Here is a tiny trained network, its code and every weight. The questions are about switching its units off for an input and a target symbol, where a switched-off unit gives its printed mean instead of its output.

import numpy as np


def w(rows, s, z=0):
    codes = np.array(rows[::2]) - 128.0
    scale = np.full(codes.shape[1], s)
    scale[-1] = z or s
    return codes * scale


def norm(h):
    return h / np.sqrt((h * h).mean(-1, keepdims=True) + 1e-5)


def f(y):
    return np.maximum(y, 0)


def softmax(a):
    e = np.exp(a - a.max(-1, keepdims=True))
    return e / e.sum(-1, keepdims=True)


def log_softmax(a):
    a = a - a.max(-1, keepdims=True)
    return a - np.log(np.exp(a).sum(-1, keepdims=True))


def net(x, mask):
    ids = ['βγδθξτψ'.index(c) for c in x.split()]
    T = len(ids)
    res = E[ids] + P[:T]
    u = 0
    for l in range(2):
        r = norm(res)
        for j in range(2):
            rows = slice(2 * j, 2 * j + 2)
            q, k, v = (r @ M[l][rows].T for M in (Q, K, V))
            z = softmax(np.where(np.tri(T) > 0, q @ k.T / 2**0.5, -1e9)) @ v
            o = O[l][rows]
            res = res + np.where(mask[u + j], z, o[:, -1]) @ o[:, :-1]
        u += 2
        y = f(norm(res) @ A[l][:, :-1].T + A[l][:, -1])
        res = res + np.where(mask[u : u + 4], y, B[l][:, -1]) @ B[l][:, :-1]
        u += 4
    return log_softmax(norm(res)[-1] @ U[:, :-1].T + U[:, -1])


Q, K, V, O, A, B = {}, {}, {}, {}, {}, {}
E = w([
[85,153,156,77],'β',
[84,155,159,79],'γ',
[69,164,186,87],'δ',
[67,165,193,89],'θ',
[154,96,81,89],'ξ',
[26,238,116,7],'τ',
[206,93,180,225],'ψ',
],0.011)
P = w([
[150,247,75,167],'0',
[152,79,178,89],'1',
[159,93,232,52],'2',
[110,62,92,142],'3',
[54,106,47,220],'4',
[116,107,174,119],'5',
[168,138,106,84],'6',
[106,159,124,135],'7',
[67,113,168,106],'8',
],0.015)
Q[0] = w([
[85,189,82,177],'0.h0',
[173,194,120,95],'0.h0',
[15,24,115,128],'0.h1',
[238,137,197,8],'0.h1',
],0.014)
K[0] = w([
[164,103,167,112],'0.h0',
[90,108,153,207],'0.h0',
[251,99,126,51],'0.h1',
[57,57,20,188],'0.h1',
],0.014)
V[0] = w([
[81,73,46,1],'0.h0',
[20,181,123,152],'0.h0',
[19,138,247,129],'0.h1',
[88,112,34,32],'0.h1',
],0.012)
O[0] = w([
[254,209,93,105,189],'0.h0',
[73,218,211,156,254],'0.h0',
[76,235,238,147,194],'0.h1',
[206,207,22,152,222],'0.h1',
],0.0095,0.0049)
A[0] = w([
[158,199,201,202,99],'0.n0',
[150,84,230,36,197],'0.n1',
[178,78,156,251,196],'0.n2',
[198,166,99,54,253],'0.n3',
],0.013,0.0045)
B[0] = w([
[125,90,89,165,234],'0.n0',
[81,130,69,179,203],'0.n1',
[67,6,188,125,146],'0.n2',
[95,113,108,176,254],'0.n3',
],0.016,0.0097)
Q[1] = w([
[106,106,117,150],'1.h0',
[143,99,152,118],'1.h0',
[155,159,169,67],'1.h1',
[242,104,251,168],'1.h1',
],0.02)
K[1] = w([
[124,157,104,125],'1.h0',
[109,116,115,180],'1.h0',
[84,88,95,143],'1.h1',
[120,193,84,3],'1.h1',
],0.021)
V[1] = w([
[88,150,102,75],'1.h0',
[146,109,148,255],'1.h0',
[117,97,122,155],'1.h1',
[196,120,186,186],'1.h1',
],0.025)
O[1] = w([
[193,137,93,224,176],'1.h0',
[125,132,145,3,254],'1.h0',
[130,144,106,146,215],'1.h1',
[61,104,102,149,103],'1.h1',
],0.02,0.012)
A[1] = w([
[229,163,209,126,252],'1.n0',
[122,186,78,111,178],'1.n1',
[85,157,248,175,152],'1.n2',
[131,95,38,94,122],'1.n3',
],0.017,0.0038)
B[1] = w([
[68,1,133,237,169],'1.n0',
[234,85,185,147,255],'1.n1',
[119,229,102,182,156],'1.n2',
[58,199,126,130,198],'1.n3',
],0.012,0.013)
U = w([
[136,104,174,106,128],'β',
[125,114,180,102,57],'γ',
[82,166,204,123,1],'δ',
[75,184,216,127,59],'θ',
[143,96,47,48,170],'ξ',
[159,143,109,211,231],'τ',
[4,55,127,135,165],'ψ',
],0.014,0.0032)

Each question gives the input, a string of symbols that net reads in full, and the target symbol t.
The units are the heads (2 rows each of Q, K, V and O) and the neurons (one row each of A and B). Each row of codes is followed by its name. A weight is (code - 128) times the scale printed after its matrix; where a second scale follows, it is the last column's (O, A, B and U).
mask holds one flag per unit, layer by layer, with each layer's heads first. A switched-off unit (its flag False) gives its mean, the last column of its rows in O or B, instead of its output. The means were averaged over made-up inputs and are rounded, as every weight is.
A unit's drop is (log p(t) with every unit on - log p(t) with that unit switched off) / (log p(t) with every unit on - log p(t) with every unit switched off).
The circuit of an input: a set's keep is (log p(t) with only the set's units on - log p(t) with every unit switched off) / (log p(t) with every unit on - log p(t) with every unit switched off). Starting from all 12 units, units are removed one at a time, each time the one whose removal leaves the highest keep (on an exact tie, the one counted first), for as long as the keep stays at least 0.8.
circuit, biggest first: the units of the circuit, biggest drop first
most important unit: the unit with the biggest drop
k most important neurons of layer l: the k neurons of layer l with the biggest drops, biggest first
heads that matter: for each layer, one digit per head in row order, 1 if its drop is at least 0.15 and else 0, layers parted by /
input ξ ξ τ γ τ β ψ ξ, target ψ: circuit, biggest first	1.h1
input τ δ τ τ θ ξ τ, target θ: heads that matter	11 / 00
input ψ ξ τ θ, target ξ: heads that matter	01 / 00
input τ β ψ θ τ, target ψ: heads that matter	11 / 01
input ψ ξ γ ξ θ τ, target ξ: 2 most important neurons of layer 0	0.n3, 0.n1
input ψ ξ ξ δ ξ, target ξ: heads that matter	10 / 00
input τ ξ θ ψ θ, target θ: heads that matter	01 / 11
input β β β ξ θ ψ γ, target θ: 2 most important neurons of layer 0	0.n2, 0.n3
input θ θ ξ, target θ: circuit, biggest first	0.h0, 1.n2
input θ γ β θ, target θ: heads that matter	01 / 10
input τ ξ τ τ ψ γ, target ψ: heads that matter	01 / 01
input τ ξ γ, target τ: heads that matter	00 / 00
input ξ ψ τ ψ τ ξ, target ψ: heads that matter	01 / 01
input ψ θ θ θ δ, target θ: circuit, biggest first	0.h1
input τ γ γ β β ψ θ, target ψ: heads that matter	00 / 01
input τ γ θ τ ξ ξ ψ, target ξ: heads that matter	11 / 10
input ψ τ θ β θ γ τ ξ θ, target τ: 2 most important neurons of layer 0	0.n3, 0.n2
input τ ξ τ τ θ θ γ, target θ: 2 most important neurons of layer 0	0.n3, 0.n1
input θ γ τ β τ θ τ δ β, target τ: 3 most important neurons of layer 1	1.n3, 1.n2, 1.n1
input τ τ β, target τ: most important unit	0.n1
input ψ τ β τ θ τ, target τ: heads that matter	00 / 10
input ψ γ ξ γ, target ξ: 2 most important neurons of layer 0	0.n1, 0.n3
input β ξ ξ τ ξ τ τ ψ, target ψ: 2 most important neurons of layer 1	1.n0, 1.n1
input τ ξ γ θ δ ξ, target ξ: 2 most important neurons of layer 1	1.n2, 1.n0
input ψ ξ θ δ ξ θ ψ, target ξ: heads that matter	01 / 10
input θ θ ψ τ β, target ψ: heads that matter	11 / 00
input ξ ψ τ ξ ξ ξ δ, target ξ: 2 most important neurons of layer 0	0.n1, 0.n3
input ξ γ δ, target ξ: circuit, biggest first	0.h1
input θ δ τ ψ θ ψ θ δ, target ψ: heads that matter	11 / 01
input θ ξ β ψ τ τ ξ ψ τ, target ξ: 2 most important neurons of layer 1	1.n0, 1.n2
